Below are the code and all the weights of a small trained network. Each question names an input and a class and asks about switching units off, where a switched-off unit gives its printed mean instead of its output.

import numpy as np


def w(rows, s, z=0):
    codes = np.array(rows[::2]) - 128.0
    scale = np.full(codes.shape[1], s)
    scale[-1] = z or s
    return codes * scale


def norm(h):
    return h / np.sqrt((h * h).mean(-1, keepdims=True) + 1e-5)


def f(y):
    return np.maximum(y, 0)


def log_softmax(a):
    a = a - a.max(-1, keepdims=True)
    return a - np.log(np.exp(a).sum(-1, keepdims=True))


def net(x, mask):
    res = np.array(x, float).reshape(1, 2) / 4 @ E
    u = 0
    for l in range(4):
        y = f(norm(res) @ A[l][:, :-1].T + A[l][:, -1])
        res = res + np.where(mask[u : u + 5], y, B[l][:, -1]) @ B[l][:, :-1]
        u += 5
    return log_softmax(norm(res)[-1] @ U[:, :-1].T + U[:, -1])


A, B = {}, {}
E = w([
[217,126,52,200,133,144,108,4,213,84,208,175],'x0',
[196,47,221,177,135,135,201,150,108,63,74,140],'x1',
],0.0037)
A[0] = w([
[108,151,130,135,122,112,138,198,132,188,154,76,24],'0.n1',
[87,162,156,72,95,131,117,206,89,125,126,86,171],'0.n2',
[141,1,147,185,142,100,208,127,110,60,94,96,151],'0.n3',
[207,73,113,163,127,159,119,75,251,85,133,171,9],'0.n4',
[141,56,204,166,92,106,171,204,76,132,61,84,73],'0.n5',
],0.0031,0.0013)
B[0] = w([
[89,61,165,177,113,124,171,107,189,165,179,123,168],'0.n1',
[132,124,151,58,122,105,185,98,237,198,75,154,227],'0.n2',
[185,68,135,104,184,194,211,134,132,122,180,227,242],'0.n3',
[128,59,211,148,12,75,119,66,127,78,141,35,252],'0.n4',
[160,156,4,156,187,227,62,203,56,78,165,198,240],'0.n5',
],0.0036,0.0042)
A[1] = w([
[51,165,94,54,131,76,120,151,195,241,53,78,120],'1.n1',
[32,89,181,106,97,1,73,134,115,164,80,52,1],'1.n2',
[135,122,71,204,137,176,70,140,36,115,176,146,76],'1.n3',
[37,209,51,76,82,101,91,215,149,212,112,100,41],'1.n4',
[178,156,86,194,60,69,7,30,212,147,201,72,144],'1.n5',
],0.0028,0.00057)
B[1] = w([
[207,84,165,172,141,149,168,53,91,95,105,143,217],'1.n1',
[135,154,76,184,130,192,135,75,82,154,85,68,164],'1.n2',
[122,157,58,100,136,62,112,143,213,195,126,130,154],'1.n3',
[165,86,142,170,107,101,113,52,128,103,132,127,215],'1.n4',
[61,185,135,61,165,133,132,254,104,127,95,137,253],'1.n5',
],0.005,0.0052)
A[2] = w([
[129,130,141,174,123,109,147,4,79,206,82,102,44],'2.n1',
[43,221,93,92,152,51,27,190,174,127,172,144,71],'2.n2',
[190,63,229,190,148,137,203,80,162,96,153,123,66],'2.n3',
[170,126,106,118,100,148,157,24,172,228,106,132,2],'2.n4',
[43,244,70,76,121,143,73,163,174,129,157,55,162],'2.n5',
],0.0037,0.00092)
B[2] = w([
[110,125,136,139,254,172,28,63,152,122,47,133,207],'2.n1',
[138,146,117,212,92,58,184,173,117,146,151,50,221],'2.n2',
[84,163,124,98,80,110,97,105,146,170,143,106,253],'2.n3',
[112,124,107,115,190,143,93,112,117,131,103,122,184],'2.n4',
[96,159,90,171,87,98,151,157,107,90,89,36,221],'2.n5',
],0.0063,0.0055)
A[3] = w([
[163,100,126,177,156,159,134,59,118,98,118,166,143],'3.n1',
[129,94,198,107,98,70,127,48,197,129,158,135,51],'3.n2',
[88,119,103,120,146,137,79,66,146,187,75,119,2],'3.n3',
[90,129,156,146,89,185,154,255,24,109,100,100,182],'3.n4',
[183,101,107,140,175,160,125,35,122,95,115,157,170],'3.n5',
],0.0042,0.00074)
B[3] = w([
[2,189,146,72,116,61,63,110,149,153,104,55,217],'3.n1',
[148,9,194,112,121,232,197,162,46,66,189,169,222],'3.n2',
[23,137,238,79,219,162,57,76,109,57,99,112,223],'3.n3',
[144,150,24,132,193,122,104,159,187,156,215,178,252],'3.n4',
[73,191,156,145,108,82,112,114,103,160,78,35,243],'3.n5',
],0.0037,0.004)
U = w([
[75,140,188,116,210,141,27,26,125,156,38,104,162],'0',
[110,197,81,207,60,32,144,181,147,128,143,42,156],'1',
[159,109,96,106,222,171,135,219,126,160,136,245,154],'2',
[141,51,238,120,2,145,150,60,139,86,206,135,144],'3',
[208,149,140,129,57,81,112,84,156,196,93,184,2],'4',
],0.0091,0.0055)

Each question gives the input, the list of numbers given to net, and the class t.
The units are the neurons (one row each of A and B). Each row of codes is followed by its name. A weight is (code - 128) times the scale printed after its matrix; where a second scale follows, it is the last column's (A, B and U).
mask holds one flag per neuron, layer by layer. A switched-off neuron (its flag False) gives its mean, the last column of its row in B, instead of its output. The means were averaged over made-up inputs and are rounded, as every weight is.
A unit's drop is (log p(t) with every unit on - log p(t) with that unit switched off) / (log p(t) with every unit on - log p(t) with every unit switched off).
unit that matters most: the unit with the biggest drop
k most important neurons: the k neurons with the biggest drops, biggest first
drop when u is switched off: that unit's drop, to one decimal
input [5,-1], class 1: unit that matters most : 1.n5
input [8,0], class 1: 2 most important neurons : [1.n1 0.n3]
input [2,7], class 3: 2 most important neurons : [2.n1 1.n5]
input [-4,1], class 2: 2 most important neurons : [0.n5 2.n1]
input [1,-5], class 1: 2 most important neurons : [0.n2 1.n5]
input [-5,1], class 2: 2 most important neurons : [0.n5 2.n1]
input [1,-4], class 1: 2 most important neurons : [0.n2 1.n5]
input [4,0], class 1: 3 most important neurons : [1.n5 0.n3 1.n1]
input [5,1], class 3: 2 most important neurons : [0.n4 0.n5]
input [7,1], class 3: 2 most important neurons : [0.n4 0.n5]
input [1,-7], class 1: 2 most important neurons : [1.n5 0.n2]
input [8,-3], class 1: drop when 1.n5 is switched off : 0.1
input [-7,2], class 2: drop when 0.n5 is switched off : 0.7
input [0,2], class 2: unit that matters most : 0.n5
input [-6,2], class 2: drop when 0.n5 is switched off : 0.4
